Below are the code and all the weights of a small trained network. Each question names an input and a target symbol and asks about switching units off, where a switched-off unit gives its printed mean instead of its output.

import numpy as np


def w(rows, s, z=0):
    codes = np.array(rows[::2]) - 128.0
    scale = np.full(codes.shape[1], s)
    scale[-1] = z or s
    return codes * scale


def f(y):
    return np.maximum(y, 0)


def softmax(a):
    e = np.exp(a - a.max(-1, keepdims=True))
    return e / e.sum(-1, keepdims=True)


def log_softmax(a):
    a = a - a.max(-1, keepdims=True)
    return a - np.log(np.exp(a).sum(-1, keepdims=True))


def net(x, mask):
    ids = ['Ξαβγεζημστφ'.index(c) for c in x.split()]
    T = len(ids)
    res = E[ids] + P[:T]
    r = res
    for j in range(2):
        rows = slice(2 * j, 2 * j + 2)
        q, k, v = (r @ M[0][rows].T for M in (Q, K, V))
        z = softmax(np.where(np.tri(T) > 0, q @ k.T / 2**0.5, -1e9)) @ v
        o = O[0][rows]
        res = res + np.where(mask[j], z, o[:, -1]) @ o[:, :-1]
    y = f(res @ A[0][:, :-1].T + A[0][:, -1])
    res = res + np.where(mask[2:10], y, B[0][:, -1]) @ B[0][:, :-1]
    return log_softmax(res[-1] @ U[:, :-1].T + U[:, -1])


Q, K, V, O, A, B = {}, {}, {}, {}, {}, {}
E = w([
[152,101,169,137],'Ξ',
[157,165,149,112],'α',
[89,58,181,74],'β',
[142,116,130,180],'γ',
[98,101,81,145],'ε',
[174,165,145,115],'ζ',
[114,112,154,170],'η',
[179,164,142,118],'μ',
[156,99,150,53],'σ',
[88,137,86,106],'τ',
[65,254,159,128],'φ',
],0.02)
P = w([
[150,96,244,115],'0',
[145,163,98,128],'1',
[144,159,99,127],'2',
[136,156,107,128],'3',
[138,157,103,126],'4',
[134,153,108,125],'5',
[135,149,112,122],'6',
],0.011)
Q[0] = w([
[118,48,55,64],'H0',
[115,22,178,236],'H0',
[39,100,8,89],'H1',
[186,3,128,188],'H1',
],0.024)
K[0] = w([
[30,84,48,83],'H0',
[75,75,251,182],'H0',
[21,97,26,126],'H1',
[100,45,199,171],'H1',
],0.024)
V[0] = w([
[102,60,172,122],'H0',
[78,162,92,66],'H0',
[210,178,130,155],'H1',
[167,191,114,6],'H1',
],0.017)
O[0] = w([
[70,176,217,87,214],'H0',
[125,192,19,120,3],'H0',
[233,41,156,160,249],'H1',
[220,200,1,185,235],'H1',
],0.0099,0.0046)
A[0] = w([
[175,99,113,137,64],'N0',
[155,30,120,164,142],'N1',
[93,99,129,62,3],'N2',
[189,150,131,60,109],'N3',
[164,166,185,172,146],'N4',
[152,97,95,7,145],'N5',
[63,71,71,119,95],'N6',
[162,119,96,79,48],'N7',
],0.015,0.008)
B[0] = w([
[197,94,189,138,222],'N0',
[25,114,63,150,248],'N1',
[157,140,122,249,179],'N2',
[54,152,183,134,195],'N3',
[200,131,94,61,240],'N4',
[123,172,136,224,154],'N5',
[123,31,165,133,144],'N6',
[105,143,157,14,177],'N7',
],0.019,0.017)
U = w([
[186,73,158,28,148],'Ξ',
[174,112,71,167,120],'α',
[72,183,166,75,152],'β',
[20,18,135,140,86],'γ',
[98,86,123,52,244],'ε',
[166,90,61,182,98],'ζ',
[187,90,180,160,14],'η',
[160,75,47,182,84],'μ',
[203,201,58,140,106],'σ',
[3,141,15,79,253],'τ',
[131,150,56,217,174],'φ',
],0.006,0.0053)

Each question gives the input, a string of symbols that net reads in full, and the target symbol t.
The units are the heads (2 rows each of Q, K, V and O) and the neurons (one row each of A and B). Each row of codes is followed by its name. A weight is (code - 128) times the scale printed after its matrix; where a second scale follows, it is the last column's (O, A, B and U).
mask holds one flag per unit, heads first, then neurons. A switched-off unit (its flag False) gives its mean, the last column of its rows in O or B, instead of its output. The means were averaged over made-up inputs and are rounded, as every weight is.
A unit's drop is (log p(t) with every unit on - log p(t) with that unit switched off) / (log p(t) with every unit on - log p(t) with every unit switched off).
The circuit of an input: a set's keep is (log p(t) with only the set's units on - log p(t) with every unit switched off) / (log p(t) with every unit on - log p(t) with every unit switched off). Starting from all 10 units, units are removed one at a time, each time the one whose removal leaves the highest keep (on an exact tie, the one counted first), for as long as the keep stays at least 0.8.
units of the circuit, in order: the units of the circuit, biggest drop first
most important unit: the unit with the biggest drop
top k neurons: the k neurons with the biggest drops, biggest first
heads that matter: for each layer, one digit per head in row order, 1 if its drop is at least 0.15 and else 0, layers parted by /
drop of u: that unit's drop, to one decimal
input Ξ τ β γ Ξ, target Ξ: units of the circuit, in order	(H0, N4)
input μ η η Ξ β, target φ: units of the circuit, in order	(N2, H1, N5, N7)
input η β γ γ γ, target η: units of the circuit, in order	(H1, H0, N1, N2)
input η τ γ γ ζ σ Ξ, target η: units of the circuit, in order	(H1, N2, H0, N1)
input η γ Ξ, target η: top neuron	(N2)
input τ μ ζ η φ ε Ξ, target τ: top 3 neurons	(N0, N2, N1)
input σ α η, target σ: units of the circuit, in order	(H1, N1)
input τ Ξ ε γ, target τ: units of the circuit, in order	(N0, N2)
input γ γ η β ε, target γ: units of the circuit, in order	(N6, H1)
input τ γ ζ γ ζ φ σ, target β: top 3 neurons	(N3, N7, N5)
input σ ε γ β φ ε Ξ, target σ: units of the circuit, in order	(H1, N1)
input η α β ε, target γ: units of the circuit, in order	(H1, N6)
input τ β τ τ γ, target τ: top 4 neurons	(N0, N2, N4, N5)
input τ τ σ γ Ξ, target τ: top 2 neurons	(N0, N1)
input τ γ η ζ τ η η, target τ: heads that matter	00
input Ξ γ γ η, target Ξ: top 2 neurons	(N1, N4)
input γ η η τ γ Ξ, target γ: units of the circuit, in order	(H1)
input ζ Ξ ζ β ζ ε α, target Ξ: drop of N2	0.6
input γ μ γ, target γ: drop of H1	1.6
input γ σ γ μ μ σ Ξ, target γ: drop of N0	0.2
input Ξ γ β η γ, target Ξ: most important unit	H0
